Here is a tiny trained network, its code and every weight. The questions are about switching its units off for an input and a class, where a switched-off unit gives its printed mean instead of its output.

import numpy as np


def w(rows, s, z=0):
    codes = np.array(rows[::2]) - 128.0
    scale = np.full(codes.shape[1], s)
    scale[-1] = z or s
    return codes * scale


def f(y):
    return y / 2 * (1 + np.tanh(0.7978845608 * (y + 0.044715 * y**3)))


def log_softmax(a):
    a = a - a.max(-1, keepdims=True)
    return a - np.log(np.exp(a).sum(-1, keepdims=True))


def net(x, mask):
    res = np.array(x, float).reshape(1, 4) / 4 @ E
    y = f(res @ A[0][:, :-1].T + A[0][:, -1])
    res = res + np.where(mask, y, B[0][:, -1]) @ B[0][:, :-1]
    return log_softmax(res[-1] @ U[:, :-1].T + U[:, -1])


A, B = {}, {}
E = w([
[172,68,173,137,105,149,139,210,111,129,223,167],'x0',
[176,39,4,117,135,125,31,162,130,128,78,143],'x1',
[47,100,78,175,82,238,141,132,109,116,156,63],'x2',
[85,54,184,74,63,114,88,16,125,225,182,128],'x3',
],0.011)
A[0] = w([
[59,197,243,74,102,156,202,76,139,233,162,103,150],'n0',
[65,157,120,63,93,116,83,41,175,195,55,79,116],'n1',
[154,57,160,120,81,118,144,180,86,131,197,148,20],'n2',
[155,120,173,5,112,26,105,98,176,200,122,190,145],'n3',
[127,132,139,151,124,156,97,126,113,122,123,101,2],'n4',
[172,129,131,86,180,89,146,147,98,142,103,168,16],'n5',
[134,51,164,95,110,118,114,129,66,160,224,151,98],'n6',
[157,52,73,77,38,130,60,135,131,170,59,138,85],'n7',
[42,76,112,129,66,217,78,92,117,160,171,56,163],'n8',
],0.013,0.0056)
B[0] = w([
[136,122,133,122,116,105,116,113,93,116,179,138,255],'n0',
[146,181,71,175,166,110,133,132,144,104,123,130,219],'n1',
[119,163,98,164,159,71,140,91,160,169,90,124,184],'n2',
[107,81,143,145,119,135,149,149,104,134,109,88,237],'n3',
[115,114,44,199,33,104,254,85,26,143,94,208,129],'n4',
[111,104,112,180,99,110,136,134,110,130,120,121,176],'n5',
[165,149,72,163,163,146,111,134,104,69,118,138,201],'n6',
[176,121,170,127,101,117,123,102,106,142,183,159,222],'n7',
[94,91,149,147,136,108,166,154,111,124,130,94,238],'n8',
],0.024,0.021)
U = w([
[67,73,141,137,82,125,177,145,123,137,107,92,97],'0',
[134,187,61,144,152,110,132,66,151,141,101,143,88],'1',
[158,134,198,118,78,119,134,67,119,130,188,179,60],'2',
[147,148,107,136,144,145,136,185,124,94,117,128,154],'3',
[111,90,184,118,184,118,67,167,151,137,150,71,226],'4',
[34,99,126,42,2,125,100,105,175,151,113,138,4],'5',
[10,97,182,38,129,116,179,59,218,216,145,210,4],'6',
],0.023,0.025)

Each question gives the input, the list of numbers given to net, and the class t.
The units are the neurons (one row each of A and B). Each row of codes is followed by its name. A weight is (code - 128) times the scale printed after its matrix; where a second scale follows, it is the last column's (A, B and U).
mask holds one flag per neuron, in row order. A switched-off neuron (its flag False) gives its mean, the last column of its row in B, instead of its output. The means were averaged over made-up inputs and are rounded, as every weight is.
A unit's drop is (log p(t) with every unit on - log p(t) with that unit switched off) / (log p(t) with every unit on - log p(t) with every unit switched off).
The circuit of an input: a set's keep is (log p(t) with only the set's units on - log p(t) with every unit switched off) / (log p(t) with every unit on - log p(t) with every unit switched off). Starting from all 9 units, units are removed one at a time, each time the one whose removal leaves the highest keep (on an exact tie, the one counted first), for as long as the keep stays at least 0.8.
units of the circuit, in order: the units of the circuit, biggest drop first
unit that matters most: the unit with the biggest drop
top k neurons: the k neurons with the biggest drops, biggest first
drop of u: that unit's drop, to one decimal
input [-5,8,3,0], class 2: units of the circuit, in order	[n7]
input [8,-8,5,8], class 1: top 2 neurons	[n6; n2]
input [-3,-8,6,4], class 2: top 2 neurons	[n0; n3]
input [6,-6,2,2], class 1: top 2 neurons	[n2; n6]
input [0,1,5,7], class 3: units of the circuit, in order	[n6; n1; n8; n3]
input [-7,-7,-5,8], class 3: top 3 neurons	[n1; n3; n7]
input [6,4,0,7], class 3: top 3 neurons	[n6; n8; n3]
input [-2,-1,1,4], class 3: units of the circuit, in order	[n1; n2]
input [0,3,-2,5], class 3: top 2 neurons	[n6; n1]
input [-8,7,-8,-4], class 0: top 4 neurons	[n3; n5; n6; n2]
input [-8,-7,3,4], class 1: top 2 neurons	[n1; n7]
input [5,-3,0,2], class 1: top 3 neurons	[n2; n7; n6]
input [-1,-2,-2,-3], class 4: top 3 neurons	[n1; n7; n6]
input [2,-1,-4,5], class 3: units of the circuit, in order	[n6; n3; n8]
input [8,2,0,6], class 1: unit that matters most	n2
input [-3,6,-4,6], class 2: top 3 neurons	[n7; n8; n2]
input [7,-1,0,4], class 1: drop of n6	0.5
input [-7,-8,-1,-5], class 2: drop of n2	0.4
input [-7,5,-4,8], class 3: drop of n3	2.4
input [0,-8,5,-1], class 2: unit that matters most	n0
